j63: [-17.0   2.2   0.4  -0.7  24.1   0.0  -1.5  -8.6  -2.9   0.1   9.3  -6.1
   8.6   0.7   6.2  -3.7   0.1  12.1   8.5  -4.4  19.2  -3.0]
j539: [ -1.8 -12.9   0.1 -13.0   0.4  -6.8  -5.8 -10.4  -0.8   6.2 -21.1  32.7
  -7.2  -7.9  -6.5  23.9   0.1 -10.3  -7.8  27.7  -7.8   6.4]
j647: [ 24.1   3.5   0.0  -1.5   0.0  -8.6  24.1  30.2  -0.7  -1.5  -2.2  30.1
 -10.2   5.7  -8.0  19.2   0.0 -15.3 -10.5  20.8  -9.1   0.0]
j282: [ -3.9   0.1  -0.6  -0.1   0.2   8.0 -85.4   2.1   3.0  11.4  11.3  30.1
   9.3   0.6   7.2   8.0   0.0  12.7   9.4  10.9   8.1   6.5]
j635: [ -4.9   9.2   0.1  11.6   0.0  10.3  -3.3  10.6   0.5   0.9  16.3 -12.8
  11.0  12.3   9.5  -6.8   0.0  15.5  11.7  -9.6  11.3  -1.8]
j869: [ -3.6 -41.7   0.0   5.7  -0.5   1.9  -5.5   4.5  11.4  19.6 -40.5   4.5
   1.2 -71.3   1.8   4.1   0.0   0.5   1.4   4.4   2.0  23.6]
j154: [  0.0 -16.3  -0.2   7.1  19.1   3.2   0.1   5.8   7.2  14.4 -13.2   7.0
   2.9 -31.1   3.0   5.3  -0.1   3.7   3.2   6.4   3.5  15.3]
j522: [ -7.5  -8.7   0.3  -7.9   1.8  -3.6 -15.7  -6.8  -2.8  -1.5 -13.4  15.5
  -3.1   0.4  -3.6   8.1   0.1  -4.3  -3.8  12.0  -4.6  -1.6]
at: [-3.7  0.1] | j63, 16
size: [ -7.5  -8.7   0.3  -7.9   1.8  -3.6 -15.7  -6.8  -2.8  -1.5 -13.4  15.5
  -3.1   0.4  -3.6] | 15
rev: [ 11.4   3.0   2.1 -85.4   8.0   0.2  -0.1  -0.6] | j282
[ 24.1   3.5   0.0  -1.5   0.0  -8.6  24.1  30.2  -0.7  -1.5  -2.2  30.1
 -10.2   5.7  -8.0  19.2   0.0 -15.3 -10.5  20.8  -9.1   0.0] | j647
rev: [-0.7 30.2 24.1 -8.6  0.0 -1.5] | j647
[  0.0 -16.3  -0.2   7.1  19.1   3.2   0.1   5.8   7.2  14.4 -13.2   7.0
   2.9 -31.1   3.0   5.3  -0.1   3.7   3.2   6.4   3.5  15.3] | j154

j231: [-14.9 -14.9  71.1  71.1]
j971: [  5.4 -14.9   5.6 -15.0]
j398: [  4.7   5.6  -7.0 -14.8]
both j231 j971:  | [-14.9]
size: [-14.9] | 1
places j971: [5.4] | 1
places j231: [-14.9] | 1 2
at: [  5.6  -7.0 -14.8] | j398, 2
at: [-14.9   5.6 -15.0] | j971, 2
size: [-14.9 -14.9  71.1] | 3

j393: [  0.6  18.0   0.4  -0.2  21.2  -2.6  -4.6  -0.6  -0.3 -19.5  57.2]
j944: [ -1.5  30.0   0.7   7.9   5.1   1.1 -19.5  -4.0  -5.0   7.8  -2.9]
j57: [ 0.0 27.9 -0.1 -4.8 12.3 -2.0 -3.2  2.8  8.8 -7.0 63.2]
j241: [  0.3  28.0  -2.1  -4.7 -12.5  -0.9  16.8   5.4   2.8  -8.7   6.8]
j836: [ -0.1 -37.4   0.4  -1.5   4.6  -4.5 -13.5 -13.5  -1.6 -16.0 -10.0]
j624: [ -0.3 -19.8  -2.6  12.3  -0.2   0.7  -3.7  -5.1   4.2  -4.9  21.4]
j680: [ 0.2 31.3  3.8 -2.5  1.5 -2.4  7.4  4.1 -2.7  6.5 43.9]
j980: [  1.5 -28.5   2.3  -3.9 -12.4  -0.2  -6.9  -0.6   4.2 -14.5 -47.4]
j578: [ 0.6 18.0  0.4 -0.2 21.2 -2.6 14.8 -0.9  1.0 -5.0  7.8]
j730: [ 0.3 -9.0  1.6  0.4 -4.7 -1.5 17.1  1.6 -6.3 16.9 76.3]
size: [  1.5 -28.5   2.3  -3.9] | 4
both j57 j241:  | [2.8]
size: [-1.5 30.0  0.7] | 3
[  0.6  18.0   0.4  -0.2  21.2  -2.6  -4.6  -0.6  -0.3 -19.5  57.2] | j393
places j836: [0.4] | 3
size: [  0.3  28.0  -2.1  -4.7 -12.5  -0.9  16.8   5.4   2.8  -8.7   6.8] | 11

j80: [  0.3 -22.1   2.4   4.1  17.8]
j372: [ -2.2 -42.3   8.5  26.0  -0.8]
j895: [ -0.6 -30.6  17.8   4.1   2.4]
j295: [-26.8  16.5  -7.8 -59.2   3.9]
j49: [ -7.5  13.3  -4.9 -32.3  -3.2]
j659: [  0.1 -19.0   3.4  16.0   3.3]
j871: [ -0.6 -30.6  -7.8  21.7   2.4]
at: [-26.8  16.5  -7.8] | j295, 1
at: [2.4 4.1] | j80, 3
at: [17.8  4.1  2.4] | j895, 3
rev: [ -7.8 -30.6] | j871
places j895: [4.1] | 4

j777: [-62.1  63.2  32.8 -62.5]
j750: [ 81.5  32.3 -21.0  81.0]
j329: [-63.1 -21.1  32.3 -63.0]
j406: [ 78.8 -53.1 -21.4  78.4]
j397: [ 77.8 -50.8 -21.0  78.2]
j198: [ 32.8 -21.4 -53.1 -60.8]
j207: [-59.1  59.5  30.7 -60.3]
j560: [-21.4  78.2  31.5 -62.4]
rev: [-50.8  77.8] | j397
rev: [ 78.4 -21.4] | j406
both j329 j750:  | [32.3]
places j397: [-21.0] | 3
both j777 j198:  | [32.8]
rev: [-21.4 -53.1  78.8] | j406

j487: [ 23.4 -62.5 -70.2 -23.0]
j846: [-70.1 -22.7 -70.1 -21.8]
j677: [-70.1 -70.1 -70.1 -70.1]
j181: [-24.2  63.9 -72.5 -70.1]
at: [-70.2 -23.0] | j487, 3
both j846 j181:  | [-70.1]
both j677 j846:  | [-70.1]
places j677: [-70.1] | 1 2 3 4
both j846 j677:  | [-70.1]
places j181: [-70.1] | 4
[-70.1 -70.1 -70.1 -70.1] | j677

j474: [-58.3  63.7  44.9  39.6 -47.7  55.4 -73.2 -55.6  47.4  42.5]
j68: [ 48.7 -50.1 -56.2 -49.9  45.4 -49.4  53.6  55.8 -48.3  57.4]
j142: [ 52.5 -48.1 -45.9 -40.8  53.1 -48.6  57.4  47.8 -51.2 -69.6]
j613: [ 55.9 -51.1 -46.5 -52.9  52.1 -55.9  57.5  46.0 -54.0 -52.4]
j362: [-48.0 -55.2 -48.0 -48.0  56.6  58.4  58.4 -48.0 -50.4 -51.0]
j639: [ 52.5 -42.0 -45.9 -40.8  53.1 -48.6  57.4  47.8 -51.2 -46.9]
size: [ 52.5 -48.1 -45.9 -40.8  53.1 -48.6] | 6
both j142 j68:  | [57.4]
places j362: [-48.0] | 1 3 4 8

